Here is a tiny trained network, its code and every weight. The questions are about switching its units off for an input and a class, where a switched-off unit gives its printed mean instead of its output.

import numpy as np


def w(rows, s, z=0):
    codes = np.array(rows[::2]) - 128.0
    scale = np.full(codes.shape[1], s)
    scale[-1] = z or s
    return codes * scale


def norm(h):
    return h / np.sqrt((h * h).mean(-1, keepdims=True) + 1e-5)


def f(y):
    return np.maximum(y, 0)


def log_softmax(a):
    a = a - a.max(-1, keepdims=True)
    return a - np.log(np.exp(a).sum(-1, keepdims=True))


def net(x, mask):
    res = np.array(x, float).reshape(1, 4) / 4 @ E
    u = 0
    for l in range(4):
        y = f(norm(res) @ A[l][:, :-1].T + A[l][:, -1])
        res = res + np.where(mask[u : u + 5], y, B[l][:, -1]) @ B[l][:, :-1]
        u += 5
    return log_softmax(norm(res)[-1] @ U[:, :-1].T + U[:, -1])


A, B = {}, {}
E = w([
[179,190,139,103,123,43],'x0',
[171,56,108,118,91,93],'x1',
[78,92,150,85,174,54],'x2',
[52,149,132,176,3,113],'x3',
],0.0063)
A[0] = w([
[199,165,128,83,175,131,128],'L0N0',
[255,112,184,180,147,113,193],'L0N1',
[189,20,161,191,96,87,4],'L0N2',
[178,76,109,108,109,111,78],'L0N3',
[70,51,67,178,166,202,41],'L0N4',
],0.0084,0.0027)
B[0] = w([
[88,122,73,74,122,152,237],'L0N0',
[59,106,23,215,97,158,253],'L0N1',
[217,194,222,96,150,255,211],'L0N2',
[106,252,169,63,152,154,190],'L0N3',
[207,164,81,110,161,9,245],'L0N4',
],0.0081,0.0042)
A[1] = w([
[142,158,156,234,206,86,3],'L1N0',
[130,97,89,173,60,106,104],'L1N1',
[228,62,163,130,127,106,86],'L1N2',
[124,120,186,145,2,120,74],'L1N3',
[92,103,27,88,107,174,97],'L1N4',
],0.0081,0.0017)
B[1] = w([
[176,221,220,181,151,175,154],'L1N0',
[76,173,161,200,121,102,205],'L1N1',
[174,152,103,111,182,116,172],'L1N2',
[2,165,129,93,151,99,239],'L1N3',
[166,122,144,115,71,82,254],'L1N4',
],0.0093,0.004)
A[2] = w([
[99,78,227,26,187,37,255],'L2N0',
[164,11,80,170,236,154,148],'L2N1',
[205,66,26,109,183,148,191],'L2N2',
[185,153,178,165,254,111,220],'L2N3',
[18,223,70,90,104,21,123],'L2N4',
],0.0063,0.00082)
B[2] = w([
[110,123,95,247,41,219,196],'L2N0',
[132,181,105,110,67,57,154],'L2N1',
[1,128,116,180,93,135,184],'L2N2',
[148,130,172,85,51,79,183],'L2N3',
[215,135,145,100,116,99,254],'L2N4',
],0.0073,0.0086)
A[3] = w([
[59,142,49,43,162,132,152],'L3N0',
[164,3,96,154,217,95,38],'L3N1',
[113,121,72,61,124,175,77],'L3N2',
[180,120,77,24,108,237,153],'L3N3',
[111,200,199,155,22,142,254],'L3N4',
],0.0068,0.0019)
B[3] = w([
[84,152,227,222,193,217,148],'L3N0',
[128,73,184,165,81,100,128],'L3N1',
[98,194,247,23,170,3,140],'L3N2',
[81,131,228,121,241,159,157],'L3N3',
[178,45,68,137,255,231,245],'L3N4',
],0.0057,0.012)
U = w([
[124,176,161,81,187,184,156],'0',
[4,178,100,134,94,93,161],'1',
[197,186,85,149,110,20,170],'2',
[117,97,75,174,97,161,161],'3',
[154,137,148,80,109,94,127],'4',
[121,52,215,47,98,36,10],'5',
[117,99,151,66,70,69,4],'6',
[115,81,189,61,83,52,1],'7',
],0.014,0.0083)

Each question gives the input, the list of numbers given to net, and the class t.
The units are the neurons (one row each of A and B). Each row of codes is followed by its name. A weight is (code - 128) times the scale printed after its matrix; where a second scale follows, it is the last column's (A, B and U).
mask holds one flag per neuron, layer by layer. A switched-off neuron (its flag False) gives its mean, the last column of its row in B, instead of its output. The means were averaged over made-up inputs and are rounded, as every weight is.
A unit's drop is (log p(t) with every unit on - log p(t) with that unit switched off) / (log p(t) with every unit on - log p(t) with every unit switched off).
The circuit of an input: a set's keep is (log p(t) with only the set's units on - log p(t) with every unit switched off) / (log p(t) with every unit on - log p(t) with every unit switched off). Starting from the 12 units with the biggest drops (on a tie, the unit counted first), units are removed one at a time, each time the one whose removal leaves the highest keep (on an exact tie, the one counted first), for as long as the keep stays at least 0.8.
units of the circuit, in order: the units of the circuit, biggest drop first
most important unit: the unit with the biggest drop
k most important neurons: the k neurons with the biggest drops, biggest first
input [5,-3,-6,-5], class 3: most important unit : L0N1
input [7,3,8,1], class 3: units of the circuit, in order : L2N0; L0N4
input [4,-2,-1,-2], class 2: units of the circuit, in order : L1N4; L0N1; L2N4
input [5,-4,-7,-1], class 3: units of the circuit, in order : L0N1; L0N4
input [-8,3,8,5], class 2: units of the circuit, in order : L0N4; L2N4
input [6,0,6,-7], class 1: 3 most important neurons : L0N0; L2N2; L3N4
input [-4,4,3,-6], class 1: units of the circuit, in order : L2N2; L3N4
input [5,3,-1,-8], class 1: units of the circuit, in order : L2N2; L0N1; L3N4
input [-2,4,5,-6], class 1: units of the circuit, in order : L2N2; L3N4
input [4,-4,1,-8], class 1: units of the circuit, in order : L0N0; L2N2; L3N4; L0N1
input [3,-8,-2,6], class 0: units of the circuit, in order : L0N1; L3N4
input [-5,7,-1,-2], class 0: 2 most important neurons : L0N2; L0N3
input [-2,5,-4,-2], class 0: 2 most important neurons : L0N2; L0N3
input [-2,-8,2,4], class 0: 2 most important neurons : L0N1; L2N0
input [-8,8,5,4], class 0: units of the circuit, in order : L0N2
input [-7,4,-6,0], class 2: 3 most important neurons : L0N4; L1N2; L2N0
input [-6,3,-6,8], class 1: 2 most important neurons : L1N3; L1N1
input [-3,7,-5,5], class 0: units of the circuit, in order : L0N2; L0N1; L2N0
input [-7,1,-5,8], class 1: 2 most important neurons : L1N3; L1N1
input [3,1,7,-1], class 3: units of the circuit, in order : L2N0
input [-6,7,7,-1], class 0: 3 most important neurons : L0N2; L0N3; L0N1
input [-8,4,-2,7], class 2: 2 most important neurons : L0N4; L2N4
input [-2,8,-8,7], class 0: units of the circuit, in order : L0N2; L0N1; L3N4; L2N0
input [2,1,6,5], class 3: units of the circuit, in order : L3N4; L0N4
input [-7,6,5,2], class 2: 2 most important neurons : L0N4; L1N2
input [-8,3,1,-6], class 2: 3 most important neurons : L0N4; L1N3; L2N1
input [4,7,1,6], class 0: 3 most important neurons : L0N2; L0N4; L3N4
